The symbols move the elements like this.
$: sor->ver, ror->mak, tuz->led, bis->sus, lep->per, kef->beb, zas->bis, dib->kos, beb->lep, sus->mam, per->zaf, bez->sab, muk->pif, vub->bez, pib->ziz, bep->mon, led->mek, zes->pib, kag->kef, lig->vur, mam->sim, guv->lun, pif->kag, zaz->ret, sab->zaz, som->tuz, ret->giz, sim->kif, vur->mil, kos->lok, mek->zas, lun->sor, mon->som, vik->ror, ros->lig, giz->guv, mel->ros, fad->nos, zaf->nem, nos->dib, nem->fad, ver->muk, mil->vik, kif->mel, guf->zes, tel->guf, zer->vub, lok->zer, mak->tel, ziz->bep
!: sor->bis, ror->kos, tuz->kag, bis->sor, lep->bep, kef->som, zas->ver, dib->mak, beb->mon, sus->lun, per->ziz, bez->lig, muk->mek, vub->vur, pib->zaf, bep->lep, led->pif, zes->nem, kag->tuz, lig->bez, mam->guv, guv->mam, pif->led, zaz->mel, sab->ros, som->kef, ret->kif, sim->giz, vur->vub, kos->ror, mek->muk, lun->sus, mon->beb, vik->lok, ros->sab, giz->sim, mel->zaz, fad->guf, zaf->pib, nos->tel, nem->zes, ver->zas, mil->zer, kif->ret, guf->fad, tel->nos, zer->mil, lok->vik, mak->dib, ziz->per
~: sor->lun, ror->vik, tuz->som, bis->zas, lep->beb, kef->kag, zas->mek, dib->nos, beb->kef, sus->bis, per->lep, bez->vub, muk->ver, vub->zer, pib->zes, bep->ziz, led->tuz, zes->guf, kag->pif, lig->ros, mam->sus, guv->giz, pif->muk, zaz->sab, sab->bez, som->mon, ret->zaz, sim->mam, vur->lig, kos->dib, mek->led, lun->guv, mon->bep, vik->mil, ros->mel, giz->ret, mel->kif, fad->nem, zaf->per, nos->fad, nem->zaf, ver->sor, mil->vur, kif->sim, guf->tel, tel->mak, zer->lok, lok->kos, mak->ror, ziz->pib

In the rows, zero is written as 146.

The rows follow the links: the fewer symbols apart two elements are, the more alike their rows tend to be.

Known rows, each with its element:
[74, 133, 174, 143, 113, 185, 134, 105, 155, 201, 111, 110, 182, 151, 170, 175, 145, 112, 75, 156, 130, 238, 108, 80, 239, 94, 96, 165, 175, 140, 136, 97, 109, 83, 130, 63, 171, 126, 136, 116, 124, 159, 204, 241, 152, 154, 91, 183, 175, 155, 109, 125, 204, 126, 98, 123, 143, 166, 165, 102, 191, 130, 115, 121, 184, 177, 150, 17, 64, 153]
element: zas
[73, 187, 91, 139, 128, 140, 90, 101, 164, 208, 116, 120, 137, 141, 128, 114, 122, 220, 91, 211, 99, 151, 128, 190, 198, 145, 111, 111, 218, 150, 172, 179, 146, 101, 140, 22, 173, 130, 123, 133, 170, 150, 188, 184, 71, 129, 82, 162, 110, 134, 113, 183, 201, 84, 140, 178, 176, 103, 149, 153, 178, 188, 169, 134, 175, 252, 169, 92, 118, 173]
element: sab
[90, 159, 168, 169, 125, 161, 110, 153, 181, 185, 98, 127, 208, 130, 146, 185, 163, 143, 68, 157, 150, 234, 107, 93, 220, 84, 125, 189, 180, 153, 108, 87, 147, 46, 122, 86, 147, 108, 122, 168, 146, 167, 203, 217, 140, 148, 119, 144, 188, 144, 116, 133, 212, 107, 113, 117, 133, 170, 146, 141, 159, 150, 105, 108, 208, 188, 151, 16, 83, 156]
element: bis
[189, 185, 147, 178, 161, 113, 113, 253, 216, 116, 113, 176, 212, 113, 78, 161, 161, 138, 127, 151, 119, 158, 142, 140, 141, 84, 172, 211, 173, 189, 81, 127, 195, 76, 136, 192, 92, 108, 142, 258, 211, 193, 131, 165, 149, 158, 188, 76, 213, 149, 185, 173, 163, 128, 121, 130, 129, 166, 131, 177, 61, 167, 160, 122, 289, 150, 153, 115, 182, 118]
element: sim
[190, 85, 151, 111, 156, 149, 190, 95, 92, 113, 190, 151, 96, 165, 186, 119, 153, 118, 205, 120, 179, 72, 176, 156, 97, 198, 168, 110, 85, 131, 185, 179, 129, 240, 166, 206, 160, 200, 167, 128, 114, 110, 92, 111, 184, 167, 186, 181, 75, 154, 155, 129, 79, 193, 183, 151, 140, 140, 140, 130, 170, 109, 174, 216, 49, 89, 130, 283, 178, 154]
element: muk
[172, 143, 109, 171, 182, 122, 134, 214, 177, 110, 151, 191, 191, 143, 100, 151, 131, 192, 202, 139, 171, 104, 170, 191, 89, 160, 178, 155, 112, 173, 86, 163, 235, 168, 135, 237, 116, 132, 133, 214, 177, 141, 77, 29, 149, 90, 185, 92, 145, 133, 168, 168, 128, 153, 203, 118, 123, 143, 98, 207, 58, 156, 157, 136, 122, 107, 130, 198, 216, 212]
element: lun
[45, 115, 75, 224, 144, 149, 72, 160, 179, 198, 87, 173, 169, 132, 124, 179, 127, 248, 143, 181, 205, 172, 120, 168, 177, 162, 102, 123, 125, 191, 104, 143, 180, 150, 135, 134, 164, 113, 89, 159, 117, 103, 158, 75, 140, 108, 110, 146, 105, 94, 91, 127, 179, 127, 186, 101, 134, 150, 103, 197, 113, 166, 105, 127, 128, 158, 168, 132, 113, 284]
element: tel
[116, 135, 107, 231, 147, 136, 107, 237, 180, 127, 111, 195, 166, 138, 98, 188, 151, 185, 180, 144, 225, 150, 123, 130, 107, 145, 138, 150, 94, 202, 78, 130, 176, 175, 145, 221, 142, 121, 121, 199, 114, 115, 121, 43, 153, 132, 164, 88, 136, 98, 113, 122, 118, 162, 188, 111, 130, 184, 86, 213, 77, 166, 100, 137, 163, 112, 161, 192, 151, 265]
element: zes
[22, 113, 62, 186, 131, 151, 83, 100, 174, 218, 110, 139, 157, 149, 160, 156, 126, 258, 116, 185, 178, 165, 124, 176, 205, 155, 91, 89, 140, 165, 127, 164, 163, 142, 132, 87, 181, 124, 113, 141, 123, 107, 174, 95, 126, 90, 81, 178, 68, 96, 88, 152, 184, 124, 186, 115, 161, 122, 91, 175, 153, 165, 122, 136, 99, 189, 152, 116, 108, 260]
element: mak
[113, 165, 152, 185, 133, 139, 102, 187, 205, 174, 94, 133, 226, 141, 109, 188, 156, 147, 88, 157, 130, 226, 106, 100, 200, 71, 143, 203, 177, 167, 82, 104, 175, 63, 121, 118, 132, 90, 127, 205, 171, 170, 190, 195, 141, 142, 135, 111, 190, 147, 127, 148, 206, 121, 95, 110, 133, 169, 156, 156, 125, 156, 122, 116, 251, 164, 154, 33, 110, 167]
element: sus
[184, 143, 117, 51, 156, 129, 177, 56, 115, 144, 200, 127, 88, 158, 167, 64, 133, 160, 154, 160, 77, 66, 188, 234, 121, 197, 156, 96, 166, 103, 208, 203, 145, 171, 158, 130, 160, 194, 187, 117, 189, 146, 116, 148, 100, 161, 128, 198, 85, 180, 194, 197, 126, 114, 158, 191, 158, 87, 172, 122, 161, 150, 211, 173, 76, 185, 125, 202, 192, 61]
element: vur

Each walk starts at a row. The symbols on each line, taken left to right, move it on to the next element.
Each answer is a row, close to the row of the element it stands for.
new walk
[149, 177, 138, 196, 134, 120, 104, 229, 212, 143, 106, 157, 220, 110, 78, 185, 150, 147, 107, 172, 136, 189, 128, 116, 174, 70, 158, 212, 183, 184, 71, 114, 174, 62, 125, 146, 120, 100, 124, 229, 187, 194, 176, 164, 146, 148, 166, 86, 214, 155, 165, 157, 182, 119, 120, 111, 132, 159, 134, 163, 93, 179, 141, 117, 291, 162, 159, 59, 147, 143]
! ~ ! $	[227, 192, 157, 156, 164, 92, 132, 227, 195, 87, 152, 169, 178, 121, 70, 141, 149, 131, 163, 148, 94, 110, 161, 179, 124, 110, 192, 191, 173, 186, 112, 155, 198, 106, 147, 202, 84, 143, 155, 253, 226, 186, 111, 153, 136, 170, 206, 81, 204, 164, 212, 174, 142, 125, 139, 162, 130, 154, 161, 180, 74, 162, 184, 152, 262, 140, 132, 160, 206, 86]
! ~ ! $	[240, 184, 154, 79, 169, 111, 181, 155, 136, 94, 196, 141, 131, 157, 123, 99, 138, 132, 177, 134, 89, 58, 197, 226, 93, 164, 194, 149, 167, 149, 155, 188, 168, 152, 153, 183, 115, 177, 190, 182, 214, 177, 90, 140, 122, 164, 206, 148, 150, 188, 209, 179, 122, 136, 152, 194, 137, 110, 169, 155, 120, 151, 214, 157, 166, 152, 124, 218, 223, 40]
new walk
[67, 187, 67, 196, 149, 135, 75, 169, 201, 182, 91, 164, 205, 114, 74, 151, 119, 256, 122, 189, 133, 162, 127, 211, 173, 130, 134, 134, 191, 186, 109, 166, 211, 101, 128, 99, 158, 108, 106, 178, 167, 157, 147, 83, 84, 77, 121, 108, 149, 121, 137, 181, 188, 83, 190, 138, 153, 116, 117, 221, 89, 196, 143, 100, 187, 200, 177, 85, 153, 199]
$ $ ~	[85, 191, 72, 199, 158, 129, 95, 213, 199, 169, 113, 191, 196, 121, 72, 155, 103, 250, 147, 177, 149, 132, 139, 207, 128, 132, 159, 137, 159, 189, 82, 148, 226, 118, 132, 168, 136, 95, 107, 199, 175, 156, 131, 63, 96, 59, 153, 95, 151, 131, 138, 186, 173, 104, 206, 128, 160, 143, 95, 232, 74, 185, 134, 107, 174, 167, 161, 115, 162, 198]
~ ~ ~ ~	[98, 172, 96, 95, 133, 131, 108, 53, 145, 197, 140, 103, 122, 146, 158, 107, 144, 178, 83, 209, 80, 122, 157, 192, 207, 162, 116, 108, 232, 135, 204, 195, 116, 102, 145, 23, 173, 160, 151, 123, 165, 148, 190, 212, 89, 165, 99, 184, 90, 160, 148, 164, 204, 86, 114, 181, 173, 98, 166, 133, 194, 162, 183, 136, 161, 241, 154, 101, 116, 104]
new walk
[210, 143, 136, 56, 164, 110, 174, 121, 113, 108, 216, 136, 108, 153, 143, 81, 142, 138, 170, 146, 73, 54, 196, 228, 101, 187, 187, 129, 169, 115, 197, 194, 160, 176, 147, 160, 147, 190, 186, 152, 194, 170, 102, 144, 122, 159, 175, 160, 123, 180, 216, 183, 111, 135, 150, 198, 152, 87, 165, 138, 155, 151, 223, 172, 116, 156, 118, 220, 214, 46]
! $ $ $ ! $	[244, 188, 152, 123, 169, 95, 167, 210, 160, 74, 181, 157, 147, 126, 101, 111, 143, 116, 160, 131, 90, 78, 184, 185, 111, 152, 207, 177, 170, 156, 134, 175, 199, 136, 146, 202, 102, 155, 182, 209, 235, 179, 106, 149, 122, 167, 202, 104, 179, 176, 226, 195, 129, 142, 147, 175, 145, 123, 153, 159, 78, 163, 199, 158, 217, 156, 129, 195, 230, 49]
~ $ ! $ $ $	[130, 171, 88, 176, 172, 120, 133, 219, 198, 136, 125, 183, 186, 130, 83, 148, 118, 235, 169, 151, 152, 124, 156, 205, 99, 141, 159, 157, 129, 187, 72, 158, 232, 158, 136, 199, 133, 113, 111, 210, 181, 145, 109, 37, 132, 74, 163, 89, 156, 122, 144, 178, 150, 128, 200, 114, 141, 148, 104, 226, 46, 166, 148, 121, 152, 136, 155, 158, 188, 195]
new walk
[101, 118, 185, 133, 120, 194, 152, 81, 127, 203, 139, 98, 139, 166, 201, 155, 171, 117, 88, 139, 127, 231, 106, 77, 205, 113, 111, 158, 161, 111, 179, 103, 89, 114, 140, 69, 176, 142, 153, 76, 107, 146, 213, 238, 154, 156, 90, 192, 164, 150, 110, 122, 184, 140, 102, 138, 147, 152, 183, 76, 218, 127, 118, 137, 136, 158, 138, 39, 76, 125]
! $ ! ! !	[131, 129, 204, 101, 121, 192, 188, 57, 104, 177, 161, 96, 121, 164, 223, 151, 167, 92, 98, 135, 145, 207, 135, 88, 179, 142, 120, 135, 134, 86, 201, 115, 70, 134, 155, 75, 172, 170, 168, 56, 91, 149, 199, 223, 160, 159, 97, 212, 148, 170, 119, 119, 167, 157, 116, 161, 161, 141, 180, 80, 247, 116, 134, 144, 95, 137, 146, 104, 82, 105]
! $ $ !	[208, 149, 216, 102, 150, 157, 229, 100, 76, 125, 195, 130, 71, 170, 220, 136, 166, 64, 177, 113, 156, 138, 163, 94, 99, 178, 156, 128, 112, 92, 212, 140, 75, 193, 160, 169, 148, 177, 185, 65, 92, 135, 142, 188, 163, 183, 156, 187, 151, 158, 148, 119, 91, 216, 135, 175, 162, 149, 178, 95, 208, 97, 133, 166, 76, 80, 129, 211, 137, 86]
new walk
[195, 92, 143, 131, 161, 135, 181, 159, 125, 100, 197, 180, 123, 163, 155, 127, 152, 132, 209, 107, 174, 70, 185, 188, 70, 201, 161, 114, 84, 152, 147, 177, 175, 228, 144, 237, 137, 177, 175, 164, 150, 112, 96, 71, 168, 150, 186, 135, 98, 139, 180, 126, 72, 194, 194, 130, 125, 141, 127, 158, 134, 132, 180, 172, 82, 74, 130, 268, 205, 154]
! ~ ! $	[171, 87, 167, 108, 151, 167, 182, 71, 84, 130, 187, 139, 72, 166, 214, 126, 148, 113, 189, 113, 174, 90, 160, 150, 137, 207, 127, 95, 102, 109, 195, 190, 96, 222, 150, 173, 161, 205, 180, 92, 105, 99, 132, 140, 170, 191, 149, 208, 72, 137, 146, 108, 90, 200, 157, 155, 146, 137, 147, 108, 196, 121, 154, 210, 45, 111, 133, 258, 153, 151]
! ~ $ ~	[183, 140, 224, 95, 138, 182, 199, 69, 86, 152, 194, 104, 95, 168, 226, 130, 166, 74, 148, 118, 143, 179, 150, 85, 141, 160, 128, 149, 140, 105, 215, 123, 72, 170, 168, 113, 167, 178, 184, 41, 94, 141, 162, 214, 167, 164, 125, 198, 138, 159, 147, 106, 115, 187, 122, 173, 153, 142, 193, 53, 229, 102, 136, 149, 81, 118, 129, 162, 102, 87]
new walk
[218, 160, 195, 167, 153, 147, 209, 201, 110, 84, 185, 178, 95, 165, 161, 161, 161, 66, 219, 94, 190, 103, 162, 104, 71, 192, 186, 141, 81, 144, 161, 139, 116, 221, 176, 250, 116, 171, 164, 133, 110, 128, 99, 113, 183, 164, 206, 129, 166, 151, 157, 97, 55, 217, 150, 155, 134, 182, 166, 155, 140, 119, 128, 163, 103, 63, 145, 248, 180, 136]
! ~ $ $ ! ~	[167, 151, 144, 240, 157, 127, 144, 254, 168, 100, 137, 203, 146, 141, 113, 196, 150, 158, 210, 125, 214, 125, 140, 119, 92, 162, 161, 159, 83, 199, 103, 146, 167, 190, 155, 254, 117, 123, 125, 177, 119, 106, 94, 63, 179, 129, 197, 89, 149, 120, 132, 122, 100, 179, 187, 124, 142, 198, 120, 189, 87, 151, 111, 154, 143, 85, 166, 230, 178, 227]
$ ! ! $ $	[225, 150, 206, 133, 144, 165, 222, 146, 88, 95, 198, 154, 95, 165, 195, 137, 166, 55, 202, 84, 176, 121, 165, 86, 85, 185, 166, 134, 88, 124, 186, 148, 96, 221, 179, 202, 125, 189, 184, 80, 110, 128, 111, 148, 180, 168, 189, 149, 136, 160, 162, 110, 82, 209, 145, 170, 167, 169, 177, 113, 185, 104, 136, 170, 80, 86, 139, 246, 161, 95]
new walk
[84, 101, 84, 93, 151, 169, 108, 32, 139, 210, 148, 113, 109, 157, 177, 102, 104, 223, 122, 194, 130, 107, 152, 228, 169, 190, 112, 80, 171, 118, 185, 180, 163, 170, 136, 66, 187, 187, 147, 94, 129, 134, 163, 125, 97, 107, 85, 204, 67, 140, 135, 164, 183, 126, 170, 158, 171, 94, 140, 143, 205, 158, 185, 146, 49, 198, 140, 140, 139, 165]
$ ~ ~ ~ $	[133, 128, 106, 55, 155, 143, 150, 31, 108, 170, 184, 122, 100, 157, 185, 73, 118, 195, 138, 167, 102, 90, 171, 224, 163, 193, 145, 79, 167, 108, 218, 200, 145, 173, 145, 79, 184, 192, 181, 98, 146, 141, 153, 152, 114, 128, 113, 206, 72, 157, 157, 179, 165, 115, 168, 182, 167, 76, 160, 122, 194, 153, 202, 156, 64, 195, 124, 178, 161, 116]
! $ ~ ! $ $	[34, 104, 68, 133, 141, 163, 93, 52, 157, 230, 120, 128, 138, 149, 162, 125, 124, 245, 118, 187, 136, 148, 132, 207, 205, 172, 105, 83, 151, 136, 167, 172, 148, 156, 131, 71, 194, 155, 128, 114, 115, 117, 178, 109, 118, 98, 77, 188, 64, 120, 113, 162, 184, 113, 187, 121, 164, 106, 128, 164, 189, 166, 155, 130, 63, 196, 161, 118, 122, 222]
new walk
[49, 188, 67, 158, 148, 138, 75, 137, 195, 212, 97, 142, 170, 128, 105, 136, 116, 240, 104, 217, 112, 146, 119, 199, 197, 146, 135, 115, 212, 172, 135, 156, 174, 96, 149, 51, 162, 116, 103, 166, 180, 155, 174, 129, 81, 102, 107, 131, 118, 129, 116, 185, 197, 85, 167, 145, 170, 103, 142, 196, 129, 185, 151, 112, 187, 219, 168, 81, 137, 183]
! $ $ $ !	[148, 142, 136, 80, 141, 132, 138, 58, 137, 168, 163, 110, 106, 154, 158, 96, 154, 125, 96, 187, 65, 115, 160, 189, 203, 160, 132, 111, 215, 114, 216, 182, 113, 119, 143, 47, 165, 186, 173, 121, 165, 161, 172, 229, 108, 211, 123, 208, 112, 172, 169, 166, 175, 114, 89, 180, 163, 108, 188, 109, 196, 154, 194, 165, 151, 237, 138, 132, 124, 72]
~ $ ~ $ ~	[196, 129, 162, 59, 148, 123, 148, 65, 118, 150, 191, 100, 103, 158, 177, 102, 164, 91, 119, 160, 80, 92, 164, 160, 183, 147, 151, 137, 180, 109, 211, 178, 111, 127, 139, 84, 147, 193, 197, 135, 177, 160, 152, 247, 137, 228, 144, 201, 129, 200, 199, 169, 148, 124, 89, 173, 152, 106, 187, 82, 200, 131, 210, 193, 157, 199, 127, 161, 152, 43]
